
[[-150  -89   83 -135 -206   28  288  247  314  222  190 -453   -1 -219
   -60  102 -286 -246  430  -89  -93 -559  -49 -120 -228   85 -112 -109
   151   34  127 -308  188 -221  188 -291  280 -118   -4   37   99]
 [-221 -302  -95 -139 -174  -53  198  307  119  202  115 -356   86  -41
   -43  322 -373   17  324 -356 -160 -300  -98 -168 -452  175   42  -77
   195  193 -321   63  276 -412  125 -231  329   -3  168 -195  305]
 [  86   98 -215 -261  163 -179 -220 -136   37  -52   56   81  166  181
  -180 -329  415 -309 -531  -61  134  151  217  -32  120 -278    9  119
   167 -334  355    0 -634  -25  -79   47 -185  -68  -30  -14  -85]
 [-239   53 -211  -65  -76 -241   92  214 -109 -308  198 -169 -122  -78
     1   87  -33 -267 -331  -97  -87   30    2    4 -100 -139    6  -65
   201  142 -160   25  162  103 -241  -94 -261  192   19 -291   52]
 [ -32   66 -317  -30   14  -19   97 -268  240  223   98  -67  -75  272
    68 -111  266  121 -137  222 -149   72  212 -197   54  -56  -91   83
  -220 -311  247  -98 -195    8  245 -261  -87  -93  183 -207 -134]
 [  71 -292 -209 -368  256  147  175 -104  121  -48  -79  -75  503 -164
  -514  -53 -232   37  332   83  140 -116 -112  -84    6  108  293  153
    -1 -231  169   66 -346   74  257  151  612 -307 -147  547   25]
 [-350 -165  212  -40 -223   27  177  462  272  261  213 -385   -7 -138
   -95  275 -256   33  449 -487  104 -394  202  -51 -414   86  -68  -92
   376   86 -183 -207  163 -592    2 -138   71  110   82  -27  286]
 [-237  -27 -348  -81   23 -235  282  171    6   22  307  -24 -105   17
   137  136   21   32 -253   19 -240   39  110 -101  -75 -196 -135 -113
    22   88  -53 -189  132   51  101 -432 -187  164  110 -418  103]
 [ -42 -109 -238  -89  -45   55  -21  -80  -24   74  -18 -160   81  107
  -269   74    4   53  -80 -178   59   54   38  -29 -198  195  169   -8
    73 -171  -81  179 -234 -148   53   82  173    1   53  111  120]
 [-219   21 -241   45   27   34  139  130  -42  284  261   36 -132   75
  -221  199  271  454 -357 -144   37  220  404  100  -24  -63 -133  -87
    64 -128    0 -296 -136  -78   79 -188 -295  355   61  -59  161]
 [-138 -161  -12  -95 -206  -32  190  257  -20   -2  126 -320  -34 -128
   -52  203 -255 -191  243 -253   10 -301 -127  -96 -250  148    7 -157
   245  111 -102   -5   41 -220   56  -78  349  -24  -41   -2  183]
 [ 414 -139  229 -321 -127   76 -225   54 -215 -175 -209 -380  195   69
  -130 -162   88 -391   64   13   71 -258 -449 -328  317  -72  -52  296
   252   54  421  256 -212  -12  -92  332  689 -425 -150  -11 -248]
 [-198 -172  -53 -105  -85 -142  164  427 -211 -127  195 -155  -31 -100
   -28  272 -127  -16  -50 -304   -4  -58  -50  -70 -129  -76  -52  -89
   335  261 -205   -7  119 -140 -103  -65  111  164  -30 -227  206]
 [  11 -230 -168 -324   81  -54 -135  -87    4 -394 -208 -194  422    0
  -353  -94 -260 -343  144 -201  172  -23 -206 -118 -224  145  448  189
   211 -114 -165  547 -292 -108 -153  403  417 -276  -27  253   33]
 [  75  -79   61  -86   23  184   88  -31 -129 -131    1  -69   74  -58
  -267  -36   82   31  213   19  379  -42    9  -64  203   88   58   11
   138 -246  311  -25 -557   23  104  321  464 -162 -275  451  -71]
 [-217  133 -351  -10  -48 -173  286 -101   71 -321  196 -149 -165  -91
    84  -49  -88 -317 -110  256 -130  -41  -11  -57  -40  -20   56 -121
   -93  -89   24  -44   44  318   12 -187 -127   -6  -20 -109 -102]
 [  33 -137  116 -230   83  108   46   31  250  183   24 -126  259   15
  -231 -122   70   26  346  -93  255 -214  155 -155   54  -53  -11  145
   167 -278  351 -147 -466 -297  206   78  360 -253  -75  280  -24]
 [-101  -46 -108   25 -127  -78 -233   -6   30  193   -9 -153  -86  473
   111   75  283  213 -223 -306  -30  212  225 -230 -177  -31  -46  166
   126  -94 -154  282 -130 -462  -96    5 -161   71  333 -495   39]
 [-169  -63   -7  -77 -169   54  338  168  127  -10  188 -335  -39 -302
  -164  118 -288 -256  356  -47   68 -417  -64    2 -176  182   17 -214
   137  -32   86 -243  -12  -37  143 -112  310  -58 -164  285  113]
 [   0  -97  203   83 -224  268  137  291 -447 -187   27 -311 -182 -170
  -276  320  -19  226  138  -83  264  -49 -169   -6  221  171  -52  -33
   245  153   45   -8   26  113 -120  368  425  122 -272  242  -16]
 [ -48  244  -72  305 -339  188  258  160 -398  164  311 -257 -648  -50
   -52  320  370  312 -461  202  -82   57   86  104  323   52 -415 -263
   -41   75  258 -471  193  371   23 -192 -189  431 -133 -139  -72]
 [-197  -15 -312  -20 -202 -217  242  115   85   20  187 -343 -227  111
   324  184 -121  -73 -121  141 -526 -117 -129 -283 -137  -81 -159   10
  -108  252 -165   17  611   66   38 -491 -123   46  301 -737  -29]
 [-277   99 -135  134 -187 -175  230   77   -2 -278  193 -227 -334   80
   358  111  -12  -65    4  142 -150   15   22 -227   13  -82 -108  -24
   -16   93  -93   32  262  101  -84 -154 -177   61  113 -482 -132]
 [-165  282 -326  288 -103 -185  217 -280  -72 -259  224   46 -546  388
   625  -64  426  132 -275  463 -127  343  211 -314  320 -200 -234  -24
  -292 -189  193  -11 -131  287   90 -207 -340   34  137 -627 -349]
 [ 168   98  304 -104 -389  -66  -91   52  -13 -280  -30 -511 -165   -7
   209 -211    8 -836  220  -20  121 -498 -318 -279   78   20 -116  -20
   296  -22  397   95 -215 -122 -127  174  427 -388 -168  -74 -231]
 [-237  175 -302  153  -79 -148  270  119 -134   -6  337  -35 -422  108
   229  177  300  271 -475  219 -251  223  215  -84  198 -240 -304  -80
   -97   80   50 -283  243  272    1 -385 -460  332  111 -554  -86]
 [  -7  175 -150  -27  -20 -117  -48  -11 -106   40  192   22 -177  166
    -1 -108  457  -85 -514  -23   81  144  240  -22  171 -206 -192  -57
   122 -205  313 -186 -422   14  -27  -93 -247  117  -41 -166  -61]
 [ -47   74  291   64 -380  188    5  206 -179 -304  -11 -543 -209 -244
  -280  122 -119 -309  175 -127  257 -293 -178   54   11  234   34  -54
   314   74   57   48   76   42 -301  401  222   32 -235  293  -78]
 [-113   -5 -355   16 -188 -223  176  149 -406 -314  169 -183 -294   26
   171  240  -25 -154 -424   44 -275  116 -253 -110  -14   -9  -60 -168
    46  278 -201  150  276  278 -119 -171    6  178   24 -482   31]
 [-213  -44    1  -64 -150   39  158  -51  316 -136   26 -354   61 -123
  -128  -29 -299 -322  502 -101  178 -326   26  -77 -313  245  219  -55
   119 -213  -27   81 -147 -204   39  104  241 -200  -26  297   27]
 [  -9   37  213 -129 -269   18 -170  117  -50 -388  -93 -471   36 -169
  -293  -92 -154 -677  113 -276  306 -316 -183   23 -156  168  191    0
   423  -53   47  239 -196 -128 -356  445  228 -146 -198  310  -37]
 [-267   49 -418  -31  150 -114  201    8   79  193  320  173  -48   50
  -165   56  243  215 -395  -89   35  219  454  121 -109 -114  -38 -174
    13 -264   38 -312 -352  -30  156 -307 -362  281   35    5  183]
 [-269   -5 -601   20   95 -212  227  -73   12   72  239   78 -134  251
   153  161  151  348 -427  123 -338  347  229 -125  -90 -131  -37  -20
  -214  -32 -209    2  140  119  133 -423 -365  232  293 -539   59]
 [ -74  100 -634 -162  238 -373   78 -497  274 -244   66  159   51  424
   388 -368  241 -214 -317  434 -284  295  129 -370   84 -291   81  189
  -340 -352  168  234 -320  214  177 -302 -224 -287  276 -527 -281]
 [  37 -116  296  -67  -75  267  128  310 -170    1   66 -235   35 -220
  -373  152   30  176  269 -113  353 -189   -3   -4  237   31  -99   38
   302   -6  284 -224 -204  -45    5  286  428   -1 -294  403  -13]
 [   6 -204 -117 -205   57   73   -5   88  -86   86    4  -88  232   -6
  -392   87   -6   91  -15 -267  184    5   31   -5 -107   88  127   17
   217 -114    5   69 -350 -191   61  144  314  -10  -65  247  172]
 [  55  -67  -40 -308 -141  -58  113   86  114 -127   38 -420  155 -266
  -228  -95 -283 -689  146  -38  -45 -497 -298  -60 -155   88   86  -74
   207   -3  194  -34  -36   28   25  -56  404 -254 -156  208   25]
 [ -26  115   81   56 -220   55 -201    1  -92  -40   -1 -246 -164  147
  -156  -23  259 -130 -182 -238  270   34  156   -4  -30   85   -3    6
   251 -197   95  104 -349 -203 -199  278  -71   66  -30   61  -35]
 [  -9  177  -95   31  -57  -46 -193 -179  -25  -87   21  -58 -140  283
    -9 -179  415 -102 -333  -38  198  198  246  -81  104  -76  -20   77
    91 -325  222  100 -501  -76 -118  177 -204   -1   26  -87 -148]
 [  40  165 -120   82 -173  -48   29  -32 -113  160  180 -123 -356  256
   202   -6  445   50 -394  138 -118   77  125 -175  235 -153 -329  -29
   -31  -94  321 -189 -132   57   71 -222 -142   78   57 -408 -152]
 [  67  112 -416 -280   78 -287 -153 -190   70  -47   72  -27  102  185
   -73 -291  275 -498 -641   23 -161   76   57  -68  -38 -210   19   41
    47 -222  230   57 -351   76  -36 -190 -214  -79   80 -238  -52]
 [-265  228 -140  219 -146 -177  223 -168  -34 -580  156  -84 -403  125
   449  -82  103 -210   70  290  109  127   85 -219  152  -57    4  -64
   -68 -158   60  131 -167  230  -89   82 -159  -61  -39 -251 -284]
 [ -80  118 -497 -165  136 -250  205 -129  -62 -296  206   65  -27  -52
   -23 -140  113 -307 -474  283 -140  124   12  -15  123 -197   24  -85
   -81 -134  182  -97 -192  436   43 -228 -164   10  -76 -102  -84]
 [ -96    0  268   23 -335   58  -88  212 -100 -258  -25 -462 -123  -73
  -125   94 -113 -342  207 -332  285 -239  -93  -43 -160  191   76  -32
   397   40  -75  198  -66 -253 -299  366  209  -16 -105  115   11]
 [-353   45 -262   85  -84 -151  370   -8  224 -155  229 -192 -218   40
   309  105 -134   47  169  223 -230  -36  103 -227  -95  -55  -37  -26
  -156    3 -122  -43  306   82  103 -324 -171    8  191 -400  -87]
 [-342  231 -292  310  -57 -116  302   81 -260 -178  380  120 -534  109
   236  204  373  406 -453  170   14  415  374   10  229 -191 -236 -183
   -60  -40   -5 -270  -27  288  -43 -183 -533  441   -3 -373  -68]
 [   4  201  -80  201 -395  187   -5  -74 -159   76   36 -463 -426   65
  -156  150  187    1 -294  111  -97  -37  -38   25   60  230 -129  -67
   -44  -42  100  -36  208  187 -113   29  -99  176   25  -73 -129]
 [-160 -132  -76 -233  -66  -40   85   81  209 -119   27 -316  234 -202
  -312  -13 -343 -449  274 -259  132 -329  -58    7 -380  186  268  -66
   249 -107  -90  100 -157 -212  -29   87  262 -143  -62  316  167]
 [ -92  180  -31  181 -263  113  -69  -32  -96   45   67 -278 -326  143
  -115   81  279   70 -264  -61   98   90  188   24   17  115  -78  -37
    71 -149   63  -12  -88  -29 -142  109 -209  189   38  -61  -72]
 [-114  218 -438  140  -55 -190  207 -178 -176 -249  206  -11 -401  205
   311    3  302   31 -494  415 -253  296   57 -165  256 -165 -154  -48
  -242  -58  111  -22   52  451   22 -247 -315  118   84 -503 -236]
 [-263  100 -515  145  -32 -151  370  -36  -42   56  319  -19 -374  184
   290  215  182  399 -383  346 -423  265  165 -159   97 -150 -225  -63
  -302   53  -68 -180  352  317  165 -519 -376  265  244 -626  -73]
 [-276 -172 -550 -217  161 -318  228  -86  230 -221   81  -44  198  145
   177   19 -256  -66   21   91 -340   97  -33 -288 -272  -99  219  124
  -136   18 -321  300  187    6  101 -302  -16 -129  304 -459   34]
 [ -42  237 -365   32  -36 -174  285 -276   -7 -300  207  -49 -299   66
   297 -186  195 -305 -239  519 -159   41  -22 -179  274 -140 -118  -93
  -236 -200  357 -133 -171  476  147 -238  -82 -124  -64 -228 -294]
 [  66  -91  141  -71  -62  299  234  131  -87   26   60 -254   30 -236
  -378  105  -29  136  309   91  237 -231  -67  -18  241  118  -63   -1
   111  -94  347 -257 -180  118  147  181  493  -82 -286  467  -64]
 [  56 -239  184 -211   71   97  -22  194  -51   27  -24  -84  250   58
  -193   29   68  165  286 -245  315  -69   42 -203  110  -78   -1  180
   307  -89  182   47 -418 -331   61  256  468 -172  -99  155   22]
 [-203  -87 -343  -18  -75 -155  306   62  -86 -260  138 -199 -121    9
   180  203 -199  -10    5  158 -278   17 -170 -216  -65    9   27  -27
   -86  182 -209  147  343  205   35 -209   91   16  113 -390  -22]
 [  87   32  -41 -167 -163    1 -262  -36   45   66  -75 -349   65  120
  -272 -106  128 -338 -253 -205   22 -115  -18  -42 -127   61   53  112
   206 -134  114  153 -165 -180 -166  122   19  -66   65  -12  -18]
 [ -82 -156 -183 -180  -54 -132  196   97  -15 -159   89 -190   70  -57
    25   70 -215 -250  143  -44  -72 -176 -180 -179 -134   36   72  -64
   107   53  -42   97  -37  -29   89  -95  342 -132  -17  -78   65]
 [ 100   64  -94 -146 -216    3 -289   16  -45   88  -74 -400   -2  119
  -321  -26  167 -279 -473 -181 -124  -57  -69    3 -104   38   -2  124
   190  -15   44  152   60  -71 -249   67 -102   58  123 -148  -16]
 [  38 -357  -27 -394  217   47   -8  177   93  187  -20  -35  501    2
  -409   21  -61  157  201 -310  170  -88   53 -132  -83  -65  113  197
   267 -110   82   36 -370 -362  146   92  453 -171   -6  220  174]
 [-211  141 -427  218 -164  -91  324  165 -409  -52  330  -99 -532   41
   127  378  217  365 -653  241 -379  308   32   -1  190 -108 -284 -175
  -150  257 -118 -215  492  477  -38 -379 -388  486   81 -575  -13]
 [ -39  119 -150   11  -77 -103  -51  186 -324   69  237   10 -248  129
   -66   96  446   69 -672 -169   48  224  217   55  144 -199 -246 -118
   221  -20  143 -191 -257   12 -115  -89 -286  326  -44 -253   67]
 [-129  -42   73   31 -331   55  173   66  113  -71   47 -486 -162  -73
    49  114 -257 -281  423  -61   20 -379 -148 -164 -217  265   31 -107
   107    3  -25   67  103 -155   35   18  332 -152   -9   25   -4]
 [ 151 -209  -59 -304  128  143  101  -76   58  -19  -69 -147  344  -75
  -346  -85  -80  -45  287   98  146 -169 -142 -157  131   54  128  154
    46 -198  310   25 -362   29  213  165  603 -327 -149  386  -74]
 [-183 -247 -289 -145 -138   40  276   -9  218   36   -2 -428  151 -134
  -210  213 -533 -130  424  -77 -192 -322 -224 -111 -476  376  274  -73
   -33   26 -307  194  282 -109  176 -143  431 -145  127  117  189]
 [  -8  -56  199  -20 -318   92   16    3  217  -36  -94 -568  -72  101
   130    9 -164 -210  497   31  -61 -376 -196 -358  -73  145  -18  186
    65   11   69  202  216 -230  -12   84  365 -317  136 -186 -190]
 [-289 -159 -728  -19  137 -228  384  135 -265   41  303  140 -119  109
    65  404    6  529 -532   66 -446  421   66  -66 -101 -110  -43 -128
  -175  223 -396  -23  346  251  163 -509 -209  395  230 -578  232]
 [ -39  100 -167  -30  -71    5 -191 -207   31  -90  -44 -149  -10  186
  -224 -131  202 -172 -247 -126  187  123  168    7 -103   98  162   53
    99 -325   49  216 -412  -97 -140  238 -112   -9   44  109  -53]
 [-217   55  342  140 -260  163   88   90  184 -165   44 -365 -166  -37
    -3   26  -60  -66  580 -131  404 -246  173 -118  -55  159   24   21
   230 -188   94   -3 -194 -297  -94  321  147 -103  -88  229 -113]
 [-168  -28  124  152 -322  114  102   15  -14 -231  -26 -405 -209   39
    74  157 -175  -66  464  -98  202 -162  -64 -172 -153  301  109  -43
   130  -53 -131  245  -28 -185  -68  272  305  -99  -15   62  -51]
 [ -50  187  222  174 -374   70 -238  201 -137  156   78 -357 -390  244
    -3  111  424   58 -349 -279  107   37  226  -48   54  -47 -276   51
   288   -2  100  -55   -2 -280 -298  115 -310  253   99 -341  -69]
 [  98 -142    2  -86 -100  343  361   62   -6  171   48 -373   20 -251
  -358  186 -170  211  385  273  -35 -329 -221  -90  206  203  -75    8
   -93  -10  309 -276  148  242  308  -38  610 -139 -179  373  -76]]

[-118  -27 -167  318 -100   75  -22    5  169  -79  -34  266   26 -190
   33   78  121  126 -147  126 -168  -79   29  119  -44  -38   37 -103
 -202  -92  -20 -302 -112] => 33
[  69  -26  215  287  153 -115 -114  283   12 -317  151  256  222  125
  -54   33  -65  -27  -73  202 -112 -108 -319 -501  -55 -212  145 -121
 -216   71  310  300   89] => 7
[ 159   73 -274 -254   14   95   -4 -273 -164  110 -199  217   71   34
  107 -180   64  -45   24   89  -46  -92  181  -31   43   87  -13 -233
  102 -146 -119  -70  130] => 49
[  60   95  -21   71   85  -41 -199   27   52 -255  -96  276  152   34
 -149   44    8    4  -36  256 -103  -20 -168 -277   46 -221  150   13
 -201  127  175  230   89] => 62
[ -64  149 -200  -92 -127   93  -29 -118  203  114 -177   21  -93 -334
  124  202  347  -12  -83  -47  131  244  154  579   32  327  278  384
 -210  -48 -271 -248   36] => 24
[-124   83  -75 -110    3  -40   72  143   67  235  -72 -184 -153 -258
   11   -3   56 -293  -76 -122   63  133  187  218  112  181   41   77
 -195    0 -168 -112  -75] => 22
[ 122 -245  124 -348   77  143  189  130 -267   39    5  248  147   20
  415 -185   83   18  -31   37 -136  -39   85 -104 -127  302  -12 -395
  196 -399  -81 -140  378] => 26
[  89   62   12 -113  137   40  -74  115  -24  -79  -21   79   79   -1
   29 -111   21 -185  -73   58  -22  -41  -80 -289   69  -12   88 -123
  -82   -7   49  100  166] => 10
[ -77  -77   95   66 -153   85 -172  -84   62   43  108  -85   19  -86
 -253  306   15   56  108   36   34   92   91  152  -72   -7   67  243
 -486  212  -14   90 -125] => 18
[ -32  -99   84  191  -82  -14  107   33   19   16    7  113   67  -98
  -17   72   39  165    6   85 -130   40  109  254 -132   23  -27  135
 -336  -28   49  -15  -73] => 16
[ 270 -268  390 -411  216  103  347  321 -306 -124 -136  110  319   78
  417 -605  -25  -96 -125  -46 -338 -243   87 -234 -112  190 -270 -287
  162 -334  110   49  424] => 6
[-180 -281  347  346   -6 -146  -13  357  -86  -10  411   69   42   66
 -177  330 -225   60  106  136  -72   64 -122 -283 -173 -125   28 -200
 -415   73  219  230 -120] => 31
[ -77   50  -34  194   39  -76 -112  120    5  120  238  -33  -78   -4
 -129  179  -75 -195   19   30  131   41  -72 -265   43  -42  141 -163
 -258   88   33  103 -104] => 35
[  81   55   23   42   24 -123   47  -27  -98   78  -35   47   83   48
  -57  -30  -54  -73   55   44  -11   -6   94   22  -20   -1    6   75
 -209   66   69  222  -52] => 25
[ 206  -40  -19 -169   92  149   79  -60 -127 -138 -224  248  218   41
  115 -391   18   47  -77  140 -270 -222   69 -178  -17  -65 -166 -201
   11 -144   84  -17  213] => 44
[-155   98 -255  441 -180 -181  -42 -225   12  367  223   -1 -175  -26
 -251  420  -66   33  170   49  205  142  172  240  -48   -2  129   49
 -422  133  -65   40 -414] => 67
[  20  180  -17  -72  -62  170  -42  -13  278   36 -191 -391   -1 -318
  -61 -168  201 -313 -188 -280   33  -89  204  346  121  147  -48  504
 -410  211 -150 -146 -133] => 21
[  -8  186 -235  312  -18  110  -63  -67  192   86   43 -110  -65 -152
 -102 -109   65 -179 -150  -68   27 -167   54  -51   92  -80  -25   -6
 -328   79  -27 -199 -219] => 51
[  85   38 -203  103 -368  158 -121 -615   46  206  -33  -44  109  -56
  -73  300  207  167  149 -129  139  -81  372  656 -156  250   55  454
 -368  153 -246 -120 -285] => 36
[ -98   65 -144  268   49 -239 -201   24  -62  -11  152  379  -28  111
 -231  382 -123   59  128  366   54  180 -185 -326    6 -224  287 -250
 -190   75  153  286  -49] => 14
[ 129  -41  -40 -285   91  210  124   22 -130  122 -101  -92   53  -52
  156 -447   -5 -244 -105 -107 -135 -230  193 -182   63  101 -232 -309
   26 -167  -79 -176  137] => 32
[   9   21   70  297   94  -48   -4  222   43  -54  188   55   49   -5
    7  -10  -17 -111  -92   40  -10  -78 -141 -273  -17  -55   84 -121
 -239   -9  138   62  -22] => 59
[ 199  127  -67 -160  250  -15   76  137 -169   91   40   52   37   93
  227 -298    4 -328  -78  -22   83  -84  -69 -433   96  115   88 -354
  133 -188   12   91  241] => 12
[-276 -125  265  -70    1 -204  -76  425   11  144  230 -174 -116 -158
  -99  439  -71 -299   49  -64  146  297   -8    4   10  175  231   43
 -292  124  -66  172  -63] => 34
[  47 -105  230 -188   -7  150 -417   23   59 -422  -64  153  301   42
 -245  175   13   -1   13  186 -158 -103 -165 -337   -4 -193  109  126
 -284  293  145  278  159] => 71
[ -14  166  -94  256   26 -199 -323  -62    2    2  246  175   -7  140
 -272  486  -52  -44  161  221  256  185 -218 -293   18 -128  406   20
 -311  229  113  398  -70] => 27
[-136  203 -357  476  -34 -102 -253  -72  121  194  331   60 -175   -9
 -162  380  -11 -207    9   47  287   18 -121 -275   87  -60  308 -255
 -229  103  -49  -44 -287] => 13
[ -15  131 -105 -244  167  -69 -210  202  -23   23   37    7  -14  -28
   90   40   20 -520 -101  -53  167  -11 -120 -456  196  129  263 -312
  142    3 -112   70  139] => 28
[-124  389 -285  448    6 -345  216   28  174  420  -56 -281 -279 -236
 -196  -37  -42 -319  -65 -139  175  145  239  421  152   -6    6  340
 -464  174  -41   53 -485] => 17
[ 316  173  -42  -66  243  -21  163   10 -168   -1  -96  202  117  121
  189 -372   56  -41  -36  134  -14  -15  -71 -223   16   19   69  -79
   -6 -181  148  212  309] => 70
[ -47   49  -66   33  -52 -128    1  -76  -75  247   49  -52  -67  -21
 -152  178  -66 -100  122   18  103  121  166  134    1   52   58   61
 -277  102  -46  151 -153] => 48
[ 155  -72   10 -244   19  104 -145 -164 -187  -89  -53  263  188  142
  -33   19   -4   78  118  201  -82  -44    5 -223  -49  -28   52 -149
  -52   -9   41  181  223] => 53
[  72   99  -22  116  121  -96   24   85 -110  154  197   55  -46   78
   20   61  -18 -113   54   76  167  120  -93 -217   -5   50  194 -125
 -170  -54   67  189   75] => 61
[ 154 -254    4 -119 -117   24   83 -233 -329   66    8  314  297  203
  244  -34  -37   90  106   17 -146 -283  233  -10 -217  214 -109 -360
  180 -210  -78  -33   39] => 47
[-188  150 -130  -10    2  -59  -24  149   91  396  176 -299 -313 -247
  -57  253   66 -351    2 -146  320  301  102  154  134  237  237   66
 -293   47 -215  -72 -119] => 43
